The symbols move the nodes like this.
at | le pu ke
zer | mot dit zif
sek | med tuk vuv
zar | pom reg diz
dof | zek mos vik
vol | tuk med zek
zif | zer bak led
neb | rit rem toz
gel | rin vof kar
tuk | fud sek vol
zal | gil diz reg
guk | git bil viz
kur | faf nol tus
bak | gol zif dit
mos | pid dof siv
nol | bav kur pom
gav | dup gef rit
git | dit mot guk
gil | gef dup zal
bil | fuz guk mot
rem | kar neb bov
pid | tus vik mos
mot | bil git zer
med | siv vol sek
led | zif gol rin
toz | neb kar vof
pom | nol faf zar
dup | diz gil gav
bav | vik tus nol
rit | gav bov neb
diz | zar zal dup
zek | vol siv dof
viz | guk fuz sel
sel | viz koz fud
tig | vof rin gol
rin | led tig gel
vuv | sek fud koz
gef | bov gav gil
faf | reg pom kur
koz | vuv sel fuz
vik | dof pid bav
tus | kur bav pid
fuz | koz viz bil
siv | mos zek med
bov | rem rit gef
gol | tig led bak
vof | toz gel tig
fud | sel vuv tuk
kar | gel toz rem
dit | bak zer git
reg | zal zar faf

The rows follow the links: the fewer symbols apart two nodes are, the more alike their rows tend to be.

Each row is also shifted at random along 6 hidden directions that mean nothing.

Some nodes, each with a row of numbers:
mot: -123	64	-27	32	-195	179	34	-163	41	-270	-250	-110	-540	-52	-262	296	-453	-98	-149	103	-137	104	349	116	-249	36	38	-155	-300	320	111	-263	-87	226	226	163	-2	101	62	25	-249	184	399	109	146	335
sel: 205	171	-72	153	72	106	244	-199	3	-133	188	-165	330	24	150	-33	-59	229	-101	-31	-46	-251	-157	-69	208	243	-79	-256	97	-263	-46	173	-55	90	-224	-95	-23	-101	178	-88	-9	-76	-174	-25	-320	-105
tuk: 287	325	-91	332	105	13	69	-270	-220	194	230	-748	-205	-188	-518	-155	-40	353	-179	112	-558	-208	44	-166	-3	344	-379	26	66	-300	-247	105	-3	-366	-439	26	-705	-157	37	-89	586	304	174	251	-395	-271
vof: 184	-104	5	66	40	-277	-242	43	226	333	-56	37	-9	-91	291	45	361	-112	123	-106	119	329	-196	-38	-109	-145	275	299	-261	52	-97	-6	-200	-211	411	171	259	-63	-387	370	19	157	-66	-154	201	382
reg: -490	42	2	226	-197	11	-8	-228	169	-345	-351	-111	-167	-46	-116	-178	-318	10	-156	29	202	165	66	152	36	111	241	-68	-252	255	49	-268	202	167	41	146	-31	175	45	-162	81	144	133	-36	122	388
kar: 718	132	47	-47	49	-355	341	48	225	-643	275	257	186	-22	194	-87	-405	243	111	-83	475	262	-1	-141	58	257	564	-209	11	-190	85	312	207	281	-267	-5	576	-143	545	-46	-357	-198	30	-78	-164	29
gef: -355	117	-228	384	-158	-357	148	-160	66	54	-38	-455	102	-204	-384	-221	-188	119	-176	360	-139	-37	-137	238	228	179	43	124	380	-23	-280	-189	63	-411	-449	-27	-186	188	474	-1	176	-81	-41	230	-146	-589
dit: 467	49	-158	1	-166	191	47	146	-124	-28	-204	-6	-494	-45	-387	237	-222	-207	-136	268	-122	33	330	165	-334	6	188	-216	66	329	18	-243	-30	190	96	202	97	93	225	-52	-161	-28	229	284	177	159
zar: -7	-122	-91	8	-149	150	-74	-61	-154	-757	-223	-266	407	214	245	-230	-37	294	57	-217	155	-107	-126	33	132	91	151	25	43	-114	233	-174	154	250	-565	-19	103	245	-277	-322	313	55	-203	-453	-211	405
pom: -398	-209	-50	156	-139	-32	80	224	94	267	-113	270	161	-225	-174	-176	-130	-244	87	343	355	-83	-122	307	47	-309	444	-116	244	288	-120	-160	313	397	46	80	379	105	375	-183	-191	-290	-82	77	135	-160
fuz: 4	-28	-43	-302	-103	-2	-159	-117	149	-461	-260	379	-583	378	128	415	-173	-226	-70	-113	100	472	422	-17	-272	-34	-57	94	-342	338	303	-89	-48	-13	572	255	69	83	-266	242	-272	22	222	-87	460	535
led: -977	42	195	-85	138	171	350	115	82	294	178	358	355	-107	511	271	259	-139	-1	-202	165	-83	-246	-12	-87	64	196	-383	-194	-48	-93	159	-289	389	346	-59	544	-89	90	146	-481	-81	-155	-54	43	152
zer: -356	54	172	-320	10	358	237	13	-53	470	-24	593	-143	-12	156	454	-5	-460	-120	-170	-77	-210	194	171	-48	-157	-402	-345	-86	263	98	-29	-199	228	653	-213	105	39	166	81	-546	-140	106	267	332	-187
toz: 120	-184	127	-104	165	-200	-197	93	261	348	177	549	-247	-108	-9	177	-58	-258	299	-40	112	248	147	-83	-68	-349	29	206	-204	21	96	211	-25	-102	573	96	89	-224	-17	254	-364	-70	161	89	226	-81
nol: -299	110	-63	-253	-161	123	-110	132	-191	-456	-344	-29	-431	291	18	-27	63	-39	-219	-32	55	227	328	-34	-252	193	51	3	-173	293	148	-272	188	6	24	347	-193	227	-467	-197	349	193	140	-67	191	593
siv: 511	-251	-80	296	58	-158	-147	68	-26	-80	217	-566	218	-309	-530	-237	-175	396	353	213	-22	-106	-152	-38	106	-218	364	268	202	-258	-94	140	115	-54	-741	-71	125	-40	272	-109	206	54	32	-55	-426	-255
rem: -505	277	-199	-40	211	-180	166	108	58	-13	204	44	-283	91	160	55	170	5	-103	146	71	351	45	-205	-205	309	181	-23	14	-104	-142	282	-15	-240	208	275	126	-205	-53	203	91	43	16	143	69	307
bil: 1336	-66	-204	508	-381	-148	-22	-332	210	-583	-401	-822	196	-138	-196	-119	-301	368	-102	139	77	130	-330	178	67	193	540	178	-231	199	-89	-417	-66	104	-597	111	187	392	41	-8	329	334	-27	-295	-163	393
gil: 493	53	-62	141	-136	-283	141	-43	200	242	-154	136	91	-38	28	-260	-4	-156	-195	210	219	50	-153	251	205	25	14	-1	146	173	-197	-168	263	-129	88	58	-68	158	215	-61	73	-161	-85	143	163	-254
guk: 19	110	-129	50	-71	288	254	-48	-85	-95	-3	-60	115	70	-64	160	-149	17	-124	141	-77	-259	15	78	23	140	64	-328	217	14	-50	13	-127	286	-101	-63	116	7	246	-27	-234	-132	-67	107	-101	-116
sek: 56	-160	46	-338	106	-72	-255	120	-141	67	194	325	-144	237	-196	261	-62	-132	283	-10	-152	18	290	-8	-48	-275	-371	222	210	-82	274	156	13	-296	144	-128	-111	-202	36	169	-296	-284	5	53	34	-491

Start, symbols taken left to right, then the node you end at.
Answers are names.
604	344	44	-384	239	177	96	75	-235	-155	269	169	13	334	529	70	384	83	-132	-289	-74	11	119	-331	-185	326	-170	-167	14	-244	5	327	-40	-49	139	-14	-92	-188	-451	4	146	55	-64	-43	-73	289
ke ke pu ke: toz
-492	-205	-31	269	139	-142	-187	-72	149	225	281	-276	-57	-230	-338	30	-86	116	323	128	-82	10	-138	-66	16	-263	132	287	-83	-105	-33	198	-145	-133	-14	-45	49	-156	107	213	-27	64	67	16	-139	-169
le ke le ke ke le le: rit
-367	-27	-103	-20	-313	-15	-32	14	-66	-428	-360	-434	221	43	109	183	-4	172	-218	-120	-134	-5	-145	164	-60	163	200	85	27	95	15	-373	-286	-1	-489	-79	361	315	-59	208	-22	129	-74	-227	30	99
ke ke pu le: bil
-573	-260	13	-82	134	-182	-105	168	6	171	235	125	432	14	238	3	195	-5	334	10	71	-39	-190	-92	99	-282	48	251	250	-186	61	195	-151	-169	-54	-202	307	-125	-84	257	-198	-237	-284	-187	-54	-299
le ke pu le: tuk
261	70	-183	48	-73	236	196	119	-140	229	-133	-82	247	43	182	107	229	-99	-184	159	-86	-263	-178	175	-96	47	48	-256	195	104	-155	-150	-192	194	-12	55	170	78	-26	-35	-22	-115	-152	-13	38	36
le le le pu: led
-1173	153	37	-81	-78	-179	-43	124	6	483	-245	19	309	86	647	-113	734	-230	-312	-237	-10	4	-362	56	-28	118	-142	164	-31	71	-230	-282	-149	-398	132	-54	-92	237	-501	186	357	140	-343	-98	284	144
ke pu le le pu ke pu: reg
222	-198	197	-78	6	241	-28	70	-156	-128	111	156	-377	-295	-634	-105	-535	50	198	24	24	-149	447	63	-35	-191	22	-177	-79	69	199	103	374	361	-55	-42	-180	-136	389	-434	-104	87	422	208	-102	-155
ke le le le ke: kur
76	-96	57	-135	174	33	-295	-141	38	-359	166	36	11	310	381	91	177	164	203	-333	-35	146	-14	-274	34	-49	-237	212	-291	-265	263	250	-98	-108	137	44	-169	-131	-605	57	173	113	-54	-282	-154	383
le ke le le: dup
-149	125	47	65	-180	205	158	-174	-17	-844	-155	-458	164	-36	168	117	-211	379	-161	-362	62	47	-77	-94	-113	353	272	-259	-363	-58	61	-130	-197	395	-420	-66	297	178	-62	-20	-18	292	86	-254	-282	513
ke ke le le le pu: dit
-332	-320	-222	358	10	163	-26	41	-17	417	128	-66	0	-247	-520	-204	-173	-48	273	578	110	-254	-85	98	108	-345	273	-161	267	49	-148	40	101	400	-1	156	65	-72	321	-305	-2	-154	-36	159	-129	-143
ke pu ke pu ke: dup
-646	-289	-1	172	98	-137	-79	-148	405	-399	193	299	-53	-64	-93	142	-456	112	479	9	436	227	32	-115	55	-272	456	20	-219	-94	234	304	144	456	215	117	433	-212	274	-5	-450	-145	94	-210	-92	245
ke ke le le le ke pu: gef
125	43	21	14	-153	-23	-22	185	-176	500	-202	-35	85	-113	-145	-304	218	-202	-194	143	-75	-189	-54	311	76	-82	-69	9	203	162	-201	-301	179	-209	-203	-75	-204	199	71	-140	279	-16	-35	184	131	-394
ke ke ke ke: diz
-20	-22	263	-247	83	445	-41	83	-343	544	-72	348	-94	97	45	-108	353	-284	-84	-211	-172	-415	101	23	103	-195	-654	-100	-38	52	84	-128	77	24	331	-131	-645	-19	-375	-341	210	56	58	162	102	-181
ke pu pu pu ke le: bav
-393	-184	115	-254	208	54	-57	193	-64	-62	225	273	500	109	565	-86	343	98	299	-360	215	-79	-240	-178	99	-184	15	120	-37	-298	108	246	-31	89	-4	-165	245	-114	-350	-42	-53	-67	-228	-377	-111	136
ke le le le: tus
17	300	16	203	79	-63	-13	-238	-122	129	168	-665	-47	-88	-220	-264	117	344	-225	35	-403	-43	-113	-129	73	351	-327	129	-130	-247	-172	34	-52	-553	-434	-22	-565	-132	-55	7	568	355	73	145	-325	-191
pu ke pu ke le le: fud
-697	-190	98	55	-6	8	-87	53	-15	-259	148	-112	280	-213	-128	-141	-166	245	282	-143	162	-133	-91	-74	67	-148	205	35	-34	-202	82	157	51	271	-346	-151	250	-93	90	-221	-57	86	78	-186	-280	-5
pu le pu le: pid
237	-277	63	-243	-138	-186	-125	-8	49	-170	-75	297	6	95	-145	275	-411	-163	71	-44	-39	-9	164	231	174	-282	-337	253	240	108	276	-94	-10	-189	33	-270	40	108	311	231	-481	-375	39	40	136	-642
ke ke le le pu pu: koz
-180	130	167	-359	-58	1	9	-131	-22	25	-233	448	338	472	929	-97	587	-242	-314	-487	86	-117	-261	39	251	88	-561	48	-72	86	76	-227	25	-254	390	-84	-304	238	-616	-48	199	-134	-368	-284	319	109
le ke pu le pu: reg
-167	-154	-102	-242	8	-99	-269	-34	-35	-113	13	-40	-87	244	-38	238	10	48	137	7	-213	75	89	19	-47	-129	-265	382	97	-63	116	-8	-211	-347	-72	-82	-88	24	-262	276	-12	-56	-100	-90	46	-246
pu le pu le: vuv
